Here are made-up nodes, facts about them, and rows of numbers that follow some of those facts. Name the node behind each unnamed row.

Some nodes and their rows:
doklen: [-18  -1  -5   1 -22 -31   6 -13  37   4 -16   0  -1 -10  11  13 -18  13
 -47 -27   1  -8 -53  16  14   1  10  -9  25  -9 -16 -31]
kota: [-21   0 -20   5 -28 -16   1 -15  23  20 -18  -8 -12   1   2  31   3  36
 -37 -42   6 -12 -62  12   9  11 -13 -26   5 -26  -4 -25]
tusogrol: [-21  12 -14   6 -22  17  27 -27  22  21 -11  -4  -7  20 -13  21  -7  10
  25 -30  11   4 -14  10  -6  36   3  17  -1 -39 -32 -37]
sitebom: [-23  -7  -5   7 -11 -27  -3 -13  44   0  -1  -6  -4 -10   0   8 -21  19
 -38 -25  -1  -7 -40  10  17   9  -4 -12  21 -20 -17 -27]
tivur: [-19   3 -25   9 -35  37  30 -24  11  41  -2 -22 -16  14  -5  46  -4  48
  23 -29   8 -33 -38  22   5  33 -24  -8 -35 -41  -4 -43]
naplom: [-15   8 -27  15 -43  42  31 -32  15  48  -5 -10   3  17  -8  40  -7  38
  28 -20  -7 -28 -40  11   9  19 -34  -4 -35 -38   0 -42]
vomu: [-20   5 -23   0 -31  14  21 -17  33  34 -12 -26  -1  -4   8  29 -25  38
   5 -11 -20 -42 -53   8  34  -7 -29  -7 -16 -11  -3 -42]
trulidrur: [-12   6 -15  -4 -42  14  45 -36  37  34 -20  15   3  20  11   9 -21   5
  16 -19   0  -6 -27  11  10  10  24  12   4 -13 -18 -39]
fodem: [-10  10 -32  -8 -21 -15   9 -10  45  -3 -11   9  10  11 -24   1  -3  22
 -25 -40 -11 -11 -56   1  24  -5  -7  -4  37 -22  -6  -5]
stupli: [-15  12 -29  -6 -23 -11   9 -10  46  -6 -12  12  11  11 -21   1   1  18
 -28 -43 -13  -8 -59   2  25  -3  -4  -5  39 -23  -9  -9]
deskeflon: [-20  13 -32  -4 -23  17  34 -24  32  10  -5  -4 -18  26 -25  15  -8  22
  40 -37   5 -15 -26  16  12  41   4  26  19 -41 -30 -27]
voston: [ -8  -5 -29   5 -47 -16  -2 -18  41  20 -24  14  12  -4 -18  19 -20  20
 -31 -22 -32 -21 -73  11  24 -19 -24 -31  33   1   3 -44]
fela: [-20   3  -3  -2 -26 -25   7 -14  49   9 -12   3  15  -5   8   5 -17   9
 -41 -25 -15  -9 -55   5  22 -11   2 -13  23 -10 -13 -27]
maper: [-24  -1  -6  18 -19  -4   7 -30  44  14   7  13  17  24 -17   1  -3  23
 -20 -32  -6  10 -35  -6  -1  13 -13  -8  16 -47  -9 -10]
modapin: [-10  -4  -4   1 -23 -34   2 -13  40  -3 -15   4  -6  -9   8  17 -21  13
 -44 -24  -1  -7 -51  17  14   1   7 -21  23 -15 -16 -31]
dovo: [ -4   4  -9  -5 -29 -13  11 -12  37  22 -13   1  10  -7  15  14 -19  16
 -26 -19 -13 -21 -57  13  25 -11 -10 -20  -2  -8  -2 -39]
fligri: [-13  27  -5 -12 -31   8  31 -31  21  25 -17   1  16   4   5  20  -1 -12
  10 -30  -7  -9 -46  11   9  21   1  19   8 -17 -26 -36]
kigris: [  0  13 -22  -4 -47  35  18 -30   8  51 -26 -12  23   5  -8  46  -9  25
  18 -17 -27 -33 -66  18  12   1 -32  -7 -30  -5   5 -50]
zifima: [  2  10 -25 -11 -50  14  26 -21  22  33 -15   6  16   4   2  43 -35  20
  21  -5 -44 -56 -84  28  22   1 -32  -9  -8   7   6 -64]
ditral: [ -8   9 -13  -2 -32   4  11 -16  27  25 -14   2  18   5  -5  21  -2  20
 -25 -37  -9 -15 -55   6  16  -2 -18 -15  -4 -20  -1 -28]

How the nodes are related:
badrek (β pliraskun timedrel stidrevu) (Ξ 205) (φ 548) (π 111)
badrun (β ziskir) (Ξ 135) (φ 219) (π 56)
beko (Ξ 314) (φ 347) (π 56)
bimor (β peskek klogimil plipe) (Ξ 205) (φ 219) (π 819)
biplis (β kigal dovo maper drenal sitebom ziskir) (Ξ 906) (φ 219) (π 905)
bobra (Ξ 588) (φ 347) (π 621)
bobrafol (Ξ 906) (φ 548) (π 621)
bragor (Ξ 205) (φ 548) (π 621)
brigre (Ξ 135) (φ 880) (π 440)
brobro (β klurin sidrur) (Ξ 314) (φ 880) (π 819)
brogrek (Ξ 135) (φ 347) (π 440)
brostedas (β ditral kibo plukla) (Ξ 135) (φ 219) (π 440)
dafak (β klurin sidrur doklen trifu draklam senagom) (Ξ 588) (φ 548) (π 440)
delik (Ξ 314) (φ 548) (π 621)
denu (Ξ 588) (φ 548) (π 440)
deskeflon (β tunu vomu) (Ξ 588) (φ 347) (π 621)
ditral (Ξ 906) (φ 219) (π 111)
doklen (Ξ 135) (φ 880) (π 819)
doples (β dovo klogun plipe) (Ξ 314) (φ 219) (π 85)
dosor (Ξ 135) (φ 219) (π 905)
dovo (Ξ 135) (φ 219) (π 111)
dragrul (β klogun pero trulidrur) (Ξ 135) (φ 219) (π 111)
draklam (Ξ 314) (φ 880) (π 111)
drasim (Ξ 906) (φ 219) (π 621)
dregrir (Ξ 314) (φ 880) (π 440)
drenal (Ξ 314) (φ 347) (π 905)
drenek (β kota funo druski) (Ξ 588) (φ 880) (π 440)
dribre (Ξ 906) (φ 219) (π 440)
droti (Ξ 205) (φ 347) (π 111)
druploses (Ξ 314) (φ 880) (π 440)
druski (Ξ 588) (φ 548) (π 819)
duzu (β sumal sidrur fligri denu) (Ξ 588) (φ 347) (π 621)
faklo (β sedok studri gragek brogrek) (Ξ 135) (φ 880) (π 819)
febri (β staden riso) (Ξ 588) (φ 548) (π 56)
fela (Ξ 135) (φ 219) (π 819)
fenis (β gegil) (Ξ 906) (φ 880) (π 85)
fledir (β kitri skostes) (Ξ 205) (φ 548) (π 621)
flibril (Ξ 205) (φ 347) (π 111)
fligri (Ξ 906) (φ 219) (π 621)
flutu (β kanuk studri trulidrur) (Ξ 588) (φ 880) (π 819)
fodem (β kigal vomu bobra) (Ξ 906) (φ 219) (π 819)
fugro (β vinok sigri trifu) (Ξ 314) (φ 219) (π 56)
funo (Ξ 135) (φ 219) (π 819)
gada (Ξ 588) (φ 219) (π 819)
gafla (β vomu nuvak ziskir) (Ξ 135) (φ 880) (π 819)
gegil (Ξ 205) (φ 219) (π 819)
gostam (β kigal zinum studri pezoskar) (Ξ 205) (φ 880) (π 111)
grabrum (β tunu) (Ξ 588) (φ 548) (π 621)
gragek (Ξ 314) (φ 880) (π 819)
grarir (Ξ 588) (φ 880) (π 621)
grato (β kitri pezoskar fela) (Ξ 588) (φ 548) (π 440)
greflo (β drasim gragek skavuk) (Ξ 314) (φ 219) (π 56)
gruklin (Ξ 135) (φ 880) (π 621)
kanuk (Ξ 588) (φ 219) (π 819)
kibo (Ξ 205) (φ 347) (π 85)
kigal (Ξ 135) (φ 347) (π 621)
kigris (Ξ 906) (φ 548) (π 85)
kinik (β tunu kitri bobrafol fligri gragek) (Ξ 205) (φ 548) (π 56)
kirir (Ξ 588) (φ 548) (π 621)
kitri (Ξ 205) (φ 880) (π 905)
klale (β modapin klogimil plipe) (Ξ 205) (φ 548) (π 56)
klipar (Ξ 205) (φ 219) (π 819)
klogimil (Ξ 205) (φ 880) (π 85)
klogun (Ξ 135) (φ 219) (π 440)
kluplen (β naplom nofes droti trifu zadruk) (Ξ 135) (φ 548) (π 111)
klurin (Ξ 314) (φ 347) (π 621)
koska (β flibril vadrir modapin sotras riso) (Ξ 314) (φ 347) (π 111)
kota (Ξ 906) (φ 347) (π 56)
kuves (Ξ 314) (φ 548) (π 819)
lorir (β vadrir sule kuves) (Ξ 588) (φ 347) (π 111)
maper (Ξ 588) (φ 219) (π 819)
mesi (β bragor turar tusogrol sidrur) (Ξ 588) (φ 347) (π 819)
mistudri (β kigal skamukle denu nireken) (Ξ 906) (φ 880) (π 819)
modapin (Ξ 135) (φ 880) (π 819)
modrek (β gruklin vinok plukla) (Ξ 205) (φ 219) (π 819)
mubok (β gegil sigri plipe) (Ξ 588) (φ 219) (π 819)
mubru (β kigris skavuk) (Ξ 314) (φ 219) (π 819)
naplom (Ξ 588) (φ 219) (π 85)
negekler (β drasim fligri dosor) (Ξ 135) (φ 548) (π 621)
nilil (β dovo kigris beko brigre renen) (Ξ 906) (φ 219) (π 56)
nireken (Ξ 906) (φ 880) (π 621)
nofes (Ξ 135) (φ 548) (π 440)
nostu (β skostes dosor) (Ξ 906) (φ 219) (π 819)
nulin (β kibo) (Ξ 588) (φ 880) (π 56)
nuvak (Ξ 314) (φ 347) (π 905)
papabrar (Ξ 588) (φ 219) (π 621)
patek (β reske beko fligri) (Ξ 314) (φ 548) (π 440)
pero (Ξ 314) (φ 548) (π 85)
peskek (Ξ 205) (φ 880) (π 56)
pezoskar (Ξ 314) (φ 548) (π 111)
plekla (β turar sedok tivur ragro) (Ξ 135) (φ 219) (π 56)
plipe (Ξ 906) (φ 548) (π 85)
pliraskun (Ξ 588) (φ 347) (π 621)
plukla (Ξ 588) (φ 347) (π 905)
pozanor (β maper skostes) (Ξ 205) (φ 347) (π 621)
ragro (Ξ 135) (φ 548) (π 819)
renen (Ξ 135) (φ 548) (π 621)
reske (Ξ 205) (φ 880) (π 85)
ridar (β sumal dribre sedok pero kirir) (Ξ 205) (φ 219) (π 111)
riso (Ξ 588) (φ 548) (π 111)
sedok (Ξ 205) (φ 347) (π 440)
senagom (Ξ 205) (φ 880) (π 111)
sidrur (Ξ 314) (φ 880) (π 85)
sigri (Ξ 135) (φ 548) (π 440)
sitebom (Ξ 314) (φ 880) (π 819)
skamukle (Ξ 205) (φ 548) (π 905)
skavuk (Ξ 906) (φ 880) (π 621)
skomen (Ξ 135) (φ 347) (π 440)
skostes (Ξ 314) (φ 548) (π 819)
skuno (β reske kigris sule druski) (Ξ 135) (φ 347) (π 819)
sotras (Ξ 314) (φ 219) (π 56)
staden (Ξ 906) (φ 548) (π 85)
stasok (β sumal kuves) (Ξ 135) (φ 880) (π 111)
stidrevu (Ξ 314) (φ 880) (π 621)
studri (Ξ 588) (φ 347) (π 819)
stupli (β kanuk vomu timedrel fela) (Ξ 906) (φ 219) (π 819)
stuva (Ξ 588) (φ 548) (π 85)
sule (Ξ 314) (φ 548) (π 56)
sumal (Ξ 588) (φ 219) (π 85)
suplol (β gada kuves) (Ξ 588) (φ 347) (π 56)
tadol (β bobrafol sedok stuva denu fela) (Ξ 205) (φ 880) (π 56)
tatrom (β dregrir drenal klipar brogrek papabrar grarir) (Ξ 906) (φ 548) (π 819)
timedrel (Ξ 135) (φ 880) (π 440)
tiram (β kanuk bobra) (Ξ 205) (φ 347) (π 819)
tivur (Ξ 588) (φ 347) (π 85)
trifu (Ξ 135) (φ 548) (π 440)
trulidrur (Ξ 205) (φ 219) (π 621)
tunu (Ξ 205) (φ 219) (π 905)
turar (Ξ 314) (φ 880) (π 85)
tusogrol (Ξ 588) (φ 880) (π 621)
vadrir (Ξ 906) (φ 880) (π 85)
vinok (Ξ 314) (φ 347) (π 621)
vomu (Ξ 314) (φ 219) (π 440)
vori (β kota) (Ξ 314) (φ 880) (π 621)
voston (β kota flibril vinok) (Ξ 135) (φ 548) (π 56)
zadruk (Ξ 205) (φ 880) (π 56)
zanil (β klurin modapin kibo druploses delik) (Ξ 205) (φ 548) (π 819)
zifima (β kitri maper skomen nofes sotras) (Ξ 135) (φ 548) (π 85)
zinum (Ξ 906) (φ 548) (π 621)
ziskir (Ξ 588) (φ 548) (π 621)

Rows to name:
No name comes twice in this set of rows, the named rows included.
[-10   2   2  -3 -32 -21  -7 -18  50  19 -20   6  26  -6  -8   3 -18   6
 -40 -20 -26  -2 -54   5  15 -18  -1 -14  27   6  -5 -32]	ragro
[-23   2   6   5 -23 -25 -12 -26  52  11   5   8  31   8  -9   4 -22   8
 -25  -9 -37   1 -54   7   4   4 -16 -16  28 -11  -7 -30]	skostes
[-25  -8 -30  12 -18  -5   9 -15  45  -6   7  16  -1  23 -38   5  -5  32
 -18 -43   1   1 -37  10   5  17  -6  -6  35 -44 -14 -14]	flutu
[ -7   6 -11   5 -49  26  12 -23  21  47 -16 -16  12  -7  -6  42 -22  29
  20  -4 -35 -39 -49  13  23  -3 -34  -6 -25   7  -1 -67]	pero
[-20  -4 -42  15 -39  25  26 -21  13  27  -6   4 -17  19 -27  43  -5  49
  16 -33  -1 -28 -49  20  10  25 -30 -11  -9 -41  -1 -46]	drenek
[-18   5 -25  -8 -34  -2  49 -33  30  12  -5  20 -15  33  13  15 -29  13
  28 -25   4 -15 -51  35   2  34  29   8  19 -27 -24 -44]	pozanor
[-11   2 -31  16 -26 -11  11 -27  46   3  -3  27  -2  22 -42   2  -8  25
 -10 -31  -5  12 -45  -3   5   7 -19 -17  29 -53  -8 -13]	mubok
[-19   4 -36  12 -43  40  18 -31  31  36   1   9  20  33 -34  31 -12  40
  25 -19 -33 -25 -58  11   4  17 -41  -6   1 -24   7 -40]	grato
[ -8   9 -32  -4 -51   5  24 -13  19  30 -21   7  -7  -4   7  37 -18  24
   1 -19 -25 -48 -71  21  39  -3 -27 -20   0  -7  -2 -58]	brostedas
[  0  16   0 -15 -38  -8  20 -33  29  30 -30   6  17  -3  -2  16 -25 -13
  11  -4 -28 -13 -40  12  16  -5   6  13  12  12 -19 -54]	renen
[-25  -5  -7  15 -37 -14 -10 -25  40  32 -11   0  18  -5 -19  17 -22  28
 -27 -16 -32  -8 -56   0  18 -14 -30 -23  11  -8   0 -39]	sule
[ -6   5 -21   1 -30 -11   1 -19  45   5 -14  21  25  10 -35   9  -3   9
 -27 -30 -23   1 -62   4   8   0 -14  -9  40 -12  -4 -24]	tatrom

The same nodes again, as new rows of numbers:
Some rows with their names:
nireken: [ -7  12   5  23  19 -22  32 -15  -2   1  -1  -8  -7 -14  -7  -6  23  10
   1  -6 -16   1  11 -37  18 -17]
tatrom: [ -8   5  -5   6 -20 -10  10  26   0   8   6  -9   4 -14 -43  11  -9  -8
   3   4  -3  19 -16 -22   7 -14]
patek: [ 15 -15   0 -12 -39 -10 -21  38 -19 -10  17   5  15 -22 -15  10 -27 -27
   9  -1  16   9 -37 -13 -13  16]
koska: [ 22 -34  13   9 -35  -9 -14  11 -28 -11  18  18  -4 -17  11  -3   5 -10
  19  32   3   1 -11 -36   1  19]
modapin: [  6  -3  -5 -15  23   0 -26  18  -3   2  -5  16  26 -24  24 -11   9  -4
  14 -23   6  12   0  -7 -10 -25]
sidrur: [  4   7  24  16  28  -8  38 -47 -20  -8  -5  15 -21 -11  21 -23  31  22
   2  38 -22 -16  13 -54   4  -1]
brostedas: [ 19 -23 -11 -16 -46  23 -60  25 -19  -1   7   6  27 -28   6  -7 -12 -34
  17  -1  19  14 -26  19 -29  -5]
grato: [ 12 -17  -8 -10 -41  -2 -26  32 -19  -8  22   1  24  -5 -19  14 -12 -38
  12  -2   8   6 -33   2  -8  10]
gragek: [  2  -2   1   9  17 -20   4   9  -4  -2   4   3  16 -19   0   1  -3   4
   2 -26   8   4 -10 -12   3  -3]
kigris: [ -2  31  16  19   6  -8  53 -41 -12 -10 -10  -3 -25   2 -12 -17  26   1
  17  46 -29 -12  13 -57  12 -19]
flutu: [ -9 -19  -6   3   4  -6 -20  17 -13  12   8  11  12 -14 -17   6   6  -1
  -2 -10  -1  17 -14  -5  12  -5]
bobra: [ -2  10  -1   2  20  -7   6 -20 -18  -4   1   4   4  -3   0  -6  21  15
  12  16  -8   4  26 -23  24 -24]
papabrar: [ -8  27  -6  17   6   4   8 -38 -20   1  -8  -6   3 -11  -9 -17  14  -5
  12  13 -14 -13  13 -12   9 -22]
kibo: [  6  13  24  21  18 -10  41 -50 -24 -13  -4  23 -21 -21  11 -21  18  27
  12  52  -9 -33  23 -58  18  -6]
ragro: [ 10  13  -8 -25   9   9 -21  13  -8  -2  -3  13  31 -11  14  -4  -8 -14
  19  -5   8   8  -6  -1 -12 -28]
brobro: [ -8 -13   4   4   7 -11  -8  22  -4  10   8  11   9 -30 -16  -1  -5  10
 -12  -3   2  11 -18  -9   0  -1]
druski: [ -1  19  -9 -12   1 -11  -8   4 -16  -4  -3  -7  20  -6 -10   0  -6 -16
  12  -2  -4   2  -8 -10   3 -11]
vadrir: [ -3  10  19  26  18 -18  47 -42  -6  -5  -5   3 -26  -6   2 -16  44  17
   7  29 -32  -9  16 -60  14  -6]
droti: [ 33 -13  13   9 -31 -21   6 -15 -32 -30  19  14  -1 -27  29  -2  -3  -9
  17  19  12 -13  -9 -44   2  24]
kitri: [ 15  -6  12  21   6 -18  31  -8 -19 -23  19  15  -3 -23  12  -5  11  -3
  10   1   9 -36  -6 -34  -1  16]

Rows to name:
No name comes twice in this set of rows, the named rows included.
[  6 -12  15  -1  -7  -7  23  11   7   6  24  26  -4 -33 -20   1   9  -5
 -17  -2  31 -16 -11 -18  12  20]	tadol
[ 22 -38   9  11 -22 -11   7 -11 -30 -12  27  24 -11 -26   7   1   5  -9
   7  13   7 -12 -31 -44  -3  28]	gostam
[ 28 -36  14 -15 -16  17 -27   5 -22  -3   7  28   5 -10  31 -14  27 -15
  10  28   1  14 -19 -23 -26  15]	stasok
[  2 -16  -4 -10  10  22 -34  32  -8   8   3  22  23 -16   1  -2  -1   6
   7   5   9  20   3   1  -8 -19]	skuno
[ 29 -12  -4  -5 -35  18 -27 -24 -31 -21   1   8   8 -15  34 -20  19 -37
  33  15   5  -6  -9 -11 -26  -5]	dovo
[-15  -2   5   8  15   6   6   9 -18   7  -2  13  -1  -1 -16  -9  13  23
  -4  37 -15   4  11 -16  13  -7]	duzu
[ -4   3   0  -1  -5 -10   3  15 -11   7   6  19   6 -35 -35   3 -30  -3
   3  13  12  -8 -19 -13   5  -9]	zanil
[  8   1   5  -4  33  17  -5 -17 -15  -2  -8  23  12  -5  19 -11  21  13
  19  13   2   5  27 -21   1 -41]	kigal
[  5  11  14  -5 -30 -22  17  14  13  -8  11 -12   4 -22  -6   3  19 -17
  -5  -2  16  11  16 -28  24  13]	kota
[ 17 -20   6  16 -47   8  -1 -25 -30 -12  12   8 -12 -32  -5 -13 -10 -15
   8  32   7 -28 -30 -22 -11  19]	ridar
[ 16   4  14 -10 -15 -12  14   6   8 -12  16   8  11 -22   0  -4  13 -12
  -3   0  30  -7  13 -14  16  13]	beko
[ -7  24  10  17   1 -11  48 -41 -12  -8  -6   1 -25  -8 -15 -19  31  -9
  32  39 -29 -15  19 -68  21 -33]	plipe
[ -4  10   7   9  31 -13  22 -16 -10   0   1  15  -1 -18   5 -10  17  14
   5  -4  -8  -9   8 -30  16 -15]	stidrevu
[  2   1  -8  -2   6 -14 -18   7 -15  -6   7  -5  21  -7   3   5   2   4
  12 -10   2  13   6  -9  16  -6]	studri
[-17  -4  10  12  20  -7  15   0 -12  13  -2  21 -11 -23 -18 -15  16  18
  -3  20 -11  -4   1 -26  11 -17]	vori

